Here is a tiny trained network, its code and every weight. The questions are about switching its units off for an input and a target symbol, where a switched-off unit gives its printed mean instead of its output.

import numpy as np


def w(rows, s, z=0):
    codes = np.array(rows[::2]) - 128.0
    scale = np.full(codes.shape[1], s)
    scale[-1] = z or s
    return codes * scale


def norm(h):
    return h / np.sqrt((h * h).mean(-1, keepdims=True) + 1e-5)


def f(y):
    return y / 2 * (1 + np.tanh(0.7978845608 * (y + 0.044715 * y**3)))


def softmax(a):
    e = np.exp(a - a.max(-1, keepdims=True))
    return e / e.sum(-1, keepdims=True)


def log_softmax(a):
    a = a - a.max(-1, keepdims=True)
    return a - np.log(np.exp(a).sum(-1, keepdims=True))


def net(x, mask):
    ids = ['ΣΩγηθλμξπτ'.index(c) for c in x.split()]
    T = len(ids)
    res = E[ids] + P[:T]
    u = 0
    for l in range(2):
        q, k, v = (norm(res) @ M[l].T for M in (Q, K, V))
        z = softmax(np.where(np.tri(T) > 0, q @ k.T / 2**0.5, -1e9)) @ v
        res = res + np.where(mask[u], z, O[l][:, -1]) @ O[l][:, :-1]
        u += 1
        y = f(norm(res) @ A[l][:, :-1].T + A[l][:, -1])
        res = res + np.where(mask[u : u + 12], y, B[l][:, -1]) @ B[l][:, :-1]
        u += 12
    return log_softmax(norm(res)[-1] @ U[:, :-1].T + U[:, -1])


Q, K, V, O, A, B = {}, {}, {}, {}, {}, {}
E = w([
[161,98,123,137,109,125,128,129,161,225,84,101],'Σ',
[88,125,95,121,81,192,148,96,83,40,112,142],'Ω',
[124,156,173,129,97,107,152,140,177,146,69,164],'γ',
[118,123,166,97,115,75,156,69,129,102,98,84],'η',
[102,117,97,71,90,59,179,252,142,107,185,134],'θ',
[102,122,93,144,144,125,133,115,153,116,133,97],'λ',
[77,167,153,159,123,186,105,173,149,128,135,43],'μ',
[115,153,95,179,127,95,182,149,202,128,125,77],'ξ',
[29,56,80,170,149,103,139,172,60,161,145,88],'π',
[106,190,130,163,138,99,65,183,121,82,98,133],'τ',
],0.022)
P = w([
[215,74,214,180,154,122,74,100,121,114,165,79],'0',
[114,136,70,129,187,84,197,108,209,106,84,2],'1',
[109,92,138,154,149,137,139,193,198,112,61,119],'2',
[68,78,132,148,53,134,87,100,107,94,75,82],'3',
[124,164,121,80,184,127,137,121,147,158,73,124],'4',
[126,95,82,128,79,158,146,97,140,137,104,72],'5',
[133,155,105,55,124,164,107,31,158,156,121,161],'6',
[152,148,53,147,156,137,118,167,169,160,126,92],'7',
[161,150,61,175,159,158,75,167,168,83,144,96],'8',
],0.0094)
Q[0] = w([
[150,227,134,228,102,110,115,62,196,169,38,14],'0.h1',
[94,142,91,184,84,1,142,215,143,216,94,49],'0.h1',
],0.0051)
K[0] = w([
[194,127,241,143,105,70,86,83,241,72,142,58],'0.h1',
[151,116,156,189,254,137,127,119,71,113,185,85],'0.h1',
],0.0057)
V[0] = w([
[15,104,19,138,169,145,181,177,110,144,12,82],'0.h1',
[126,34,145,139,47,130,106,2,143,209,203,136],'0.h1',
],0.0061)
O[0] = w([
[86,81,99,138,175,106,173,109,154,113,150,172,219],'0.h1',
[127,9,101,123,153,177,170,254,133,103,53,160,4],'0.h1',
],0.01,0.0026)
A[0] = w([
[58,182,100,82,128,74,142,198,179,43,109,147,197],'0.n1',
[99,173,71,112,50,145,187,99,83,68,222,215,126],'0.n2',
[27,77,164,86,42,53,184,145,61,114,200,83,111],'0.n3',
[96,153,241,94,138,178,96,138,131,138,91,67,46],'0.n4',
[188,144,110,215,137,177,193,105,70,14,151,120,203],'0.n5',
[62,157,79,131,173,253,75,220,177,192,147,104,254],'0.n6',
[173,183,134,31,75,60,134,179,77,164,227,84,9],'0.n7',
[142,112,43,136,178,14,144,115,139,10,100,68,185],'0.n8',
[149,144,72,165,86,232,167,73,110,106,67,129,61],'0.n9',
[245,186,175,85,160,116,97,144,162,84,127,225,228],'0.n10',
[73,54,170,226,197,108,56,108,63,103,206,124,212],'0.n11',
[151,119,96,244,112,31,83,37,152,161,55,109,237],'0.n12',
],0.0063,0.0024)
B[0] = w([
[66,129,96,102,105,160,96,85,83,112,92,154,212],'0.n1',
[176,62,97,75,170,154,151,122,119,31,77,91,142],'0.n2',
[93,122,96,133,142,162,75,133,201,80,118,159,153],'0.n3',
[128,157,111,134,130,143,134,113,147,104,164,32,146],'0.n4',
[138,139,213,111,149,104,136,137,119,120,32,143,148],'0.n5',
[67,156,157,79,93,220,148,84,101,114,108,92,191],'0.n6',
[204,154,84,102,143,138,39,106,254,129,90,56,134],'0.n7',
[153,75,148,117,49,132,102,130,132,175,100,207,232],'0.n8',
[131,154,123,90,150,183,66,163,82,86,64,145,137],'0.n9',
[110,82,65,136,110,188,179,166,150,193,138,85,144],'0.n10',
[90,126,155,126,142,71,162,167,162,139,188,138,145],'0.n11',
[120,172,165,103,143,102,174,93,113,173,182,199,254],'0.n12',
],0.0083,0.0098)
Q[1] = w([
[103,90,114,108,202,80,67,130,127,89,170,22],'1.h1',
[179,121,76,157,184,133,139,151,89,1,142,78],'1.h1',
],0.0064)
K[1] = w([
[35,185,56,46,102,157,148,104,109,134,133,116],'1.h1',
[67,138,46,114,132,160,143,2,146,163,105,218],'1.h1',
],0.007)
V[1] = w([
[103,171,168,133,110,2,149,3,203,90,170,158],'1.h1',
[187,205,96,84,85,113,58,144,138,146,100,113],'1.h1',
],0.0066)
O[1] = w([
[46,71,79,105,115,131,138,111,131,193,174,67,254],'1.h1',
[182,174,77,8,74,37,135,148,105,74,171,66,133],'1.h1',
],0.015,0.0073)
A[1] = w([
[130,139,147,196,165,163,104,126,140,67,132,137,157],'1.n1',
[187,176,108,106,104,109,175,165,101,78,171,125,26],'1.n2',
[124,145,182,126,156,211,149,125,89,94,109,39,105],'1.n3',
[193,139,144,134,147,161,154,127,170,155,170,97,102],'1.n4',
[81,149,82,114,129,120,105,115,142,161,206,76,150],'1.n5',
[215,189,131,104,112,124,117,141,136,129,107,141,67],'1.n6',
[137,122,82,57,129,73,82,165,205,93,81,92,231],'1.n7',
[87,154,177,166,65,115,169,92,199,180,94,173,111],'1.n8',
[93,144,88,137,146,177,99,119,164,177,154,103,96],'1.n9',
[208,238,146,110,130,122,112,137,144,53,107,162,187],'1.n10',
[94,99,68,136,137,85,77,255,153,140,137,171,251],'1.n11',
[123,137,163,166,145,185,185,174,117,103,112,161,208],'1.n12',
],0.0098,0.0026)
B[1] = w([
[52,87,136,91,154,66,186,116,143,154,139,82,144],'1.n1',
[57,137,147,120,13,89,147,108,94,153,173,165,155],'1.n2',
[135,143,170,124,115,175,149,154,23,96,163,66,152],'1.n3',
[55,151,133,157,94,64,60,116,139,167,103,148,131],'1.n4',
[137,89,132,116,131,130,199,160,100,92,118,64,250],'1.n5',
[115,93,59,148,146,157,85,230,196,151,119,139,165],'1.n6',
[129,166,150,107,66,254,121,87,176,150,166,107,178],'1.n7',
[141,162,113,142,143,157,71,146,73,155,165,126,227],'1.n8',
[112,74,98,131,144,168,162,163,98,92,68,116,202],'1.n9',
[100,65,79,143,159,110,129,186,171,115,132,90,198],'1.n10',
[127,94,115,116,81,206,203,75,131,194,156,103,154],'1.n11',
[147,169,153,31,169,138,168,68,98,100,193,106,158],'1.n12',
],0.0089,0.012)
U = w([
[121,102,138,171,140,144,125,55,128,149,99,158,147],'Σ',
[127,53,103,113,173,102,144,155,150,80,20,134,191],'Ω',
[155,90,108,96,120,214,100,114,100,80,127,89,122],'γ',
[106,109,104,141,176,106,97,127,142,133,146,164,129],'η',
[86,92,112,104,71,140,51,177,193,134,121,119,4],'θ',
[119,117,182,114,134,170,146,91,110,122,96,145,151],'λ',
[120,146,168,103,144,105,148,88,104,110,189,57,95],'μ',
[119,179,111,115,96,147,89,69,77,191,90,162,60],'ξ',
[63,3,101,133,149,93,198,153,72,154,116,127,122],'π',
[116,139,138,61,89,99,171,76,103,91,137,141,163],'τ',
],0.0074,0.0028)

Each question gives the input, a string of symbols that net reads in full, and the target symbol t.
The units are the heads (2 rows each of Q, K, V and O) and the neurons (one row each of A and B). Each row of codes is followed by its name. A weight is (code - 128) times the scale printed after its matrix; where a second scale follows, it is the last column's (O, A, B and U).
mask holds one flag per unit, layer by layer, with each layer's heads first. A switched-off unit (its flag False) gives its mean, the last column of its rows in O or B, instead of its output. The means were averaged over made-up inputs and are rounded, as every weight is.
A unit's drop is (log p(t) with every unit on - log p(t) with that unit switched off) / (log p(t) with every unit on - log p(t) with every unit switched off).
The circuit of an input: a set's keep is (log p(t) with only the set's units on - log p(t) with every unit switched off) / (log p(t) with every unit on - log p(t) with every unit switched off). Starting from the 12 units with the biggest drops (on a tie, the unit counted first), units are removed one at a time, each time the one whose removal leaves the highest keep (on an exact tie, the one counted first), for as long as the keep stays at least 0.8.
circuit, biggest first: the units of the circuit, biggest drop first
top k neurons: the k neurons with the biggest drops, biggest first
k most important neurons of layer l: the k neurons of layer l with the biggest drops, biggest first
drop when u is switched off: that unit's drop, to one decimal
input θ ξ ξ γ, target τ: circuit, biggest first -> (1.h1; 0.h1; 0.n12)
input π Σ τ μ ξ Σ π ξ ξ, target Σ: circuit, biggest first -> (1.h1; 0.h1; 0.n8)
input θ τ π τ ξ λ, target τ: circuit, biggest first -> (1.h1; 0.n12; 0.n7)
input τ ξ Σ Σ γ ξ ξ μ θ, target γ: circuit, biggest first -> (1.n7; 0.n7)
input η ξ τ γ, target γ: 2 most important neurons of layer 0 -> (0.n12; 0.n8)
input ξ μ θ ξ γ θ γ, target π: circuit, biggest first -> (1.h1; 1.n7; 0.n6)
input τ γ ξ, target μ: circuit, biggest first -> (0.h1)
input λ ξ Σ, target λ: top 2 neurons -> (0.n11; 1.n12)
input Ω Σ γ τ ξ π ξ, target η: 4 most important neurons of layer 1 -> (1.n10; 1.n8; 1.n5; 1.n9)
input π θ μ Σ μ μ ξ ξ γ, target Σ: circuit, biggest first -> (1.h1; 0.h1)
input γ η η τ τ γ ξ Σ, target θ: top 3 neurons -> (0.n10; 1.n6; 1.n10)
input θ γ ξ Σ, target τ: circuit, biggest first -> (1.h1; 0.n7; 0.n12)
input γ γ τ, target θ: top 2 neurons -> (0.n10; 1.n10)
input μ τ η θ Σ ξ, target ξ: most important neuron of layer 1 -> (1.n8)
input η γ μ γ μ γ ξ γ, target γ: top 2 neurons -> (0.n12; 0.n6)
input μ γ ξ γ, target ξ: top 2 neurons -> (0.n11; 1.n8)
input Ω ξ π ξ τ, target η: 3 most important neurons of layer 1 -> (1.n10; 1.n5; 1.n9)
input γ λ ξ η, target θ: top 3 neurons -> (0.n10; 1.n10; 0.n3)
input λ ξ ξ ξ ξ μ γ μ γ, target λ: 2 most important neurons of layer 0 -> (0.n11; 0.n12)
input γ ξ μ γ η Σ μ λ, target θ: 2 most important neurons of layer 0 -> (0.n10; 0.n8)
input Σ ξ η, target Ω: top neuron -> (1.n10)
input γ ξ Σ ξ γ, target θ: 2 most important neurons of layer 1 -> (1.n6; 1.n10)
input η π ξ θ Σ Σ Σ, target γ: drop when 0.n6 is switched off -> 0.6
input γ ξ Σ γ γ Σ γ, target θ: drop when 0.n10 is switched off -> 0.4
